rupu: [140 140 140 141 140]
rakov: [95 96 95 94 94]
nube: [140 140  95  89  88]
[96 95] | rakov
[140 140 140 141 140] | rupu
[140 140  95  89] | nube
[95 94 94] | rakov
[95 96 95] | rakov
[140 140 140 141] | rupu

vebo: [153  96  86  98 102 102 152]
soli: [ 89 156 169 158 159 158  97]
Bag: [ 99 158 165 152 157 153  97]
Bemo: [ 89 156 158 169 101 101 157]
[ 89 156 169 158] | soli
[153  97] | Bag
[165 152 157 153  97] | Bag
[ 89 156 169 158 159 158  97] | soli
[ 86  98 102 102] | vebo

nito: [119 100 147 130 144 107 107  98 135 179 140 151  85 114 110 163]
tevu: [145  95 147 128 144 107 108  99 135 176 138 150  86 115 111 162]
lagoz: [136 156 110 127 112 148 149 157 122 140 151 179  85 142 146  95]
[140 151  85 114 110] | nito
[179 140 151  85] | nito
[146  95] | lagoz

fut: [140 125 111 162 127 114 127 148 111  90 138 147 138 179]
noso: [130 128 124 133 127 127 114 131 126 122 129 129 129 135]
gomek: [111 162 115 110 174 148 111  90 136 147 129 129 129 131]
[111 162 127 114 127 148 111  90 138 147] | fut
[114 127 148 111  90 138 147 138] | fut
[138 147] | fut
[127 127 114] | noso
[111 162 115 110 174 148 111  90 136 147 129 129 129 131] | gomek
[162 115 110] | gomek
[114 127 148 111  90 138 147] | fut

zavop: [155 163  95  79]
mun: [155 163  95 172]
Lagek: [164  95 172 153]
[155 163  95 172] | mun
[163  95 172] | mun
[155 163  95  79] | zavop
[164  95] | Lagek
[172 153] | Lagek

sisil: [148 141 121 146 135 146 122 138 108 117 119 130 120 119 120]
zuf: [ 83 116 132 140 122 139 152 117 128 177  87 105  81 130 121]
kef: [129 127 126 132 129 133 129 129 130 125 132 121 134 127 122]
dofas: [136 128 127 119 118 132 130 108 117 138 135 146 146 122 147]
mil: [142 135 137 153 148 138 121 146 135 146 122 138 108 117 138]
[142 135 137 153 148 138 121 146] | mil
[127 126 132 129 133 129 129 130 125] | kef
[108 117 138 135 146 146 122] | dofas
[142 135 137 153 148] | mil
[119 118 132 130 108 117 138 135 146] | dofas
[148 138 121 146 135 146 122 138 108 117] | mil

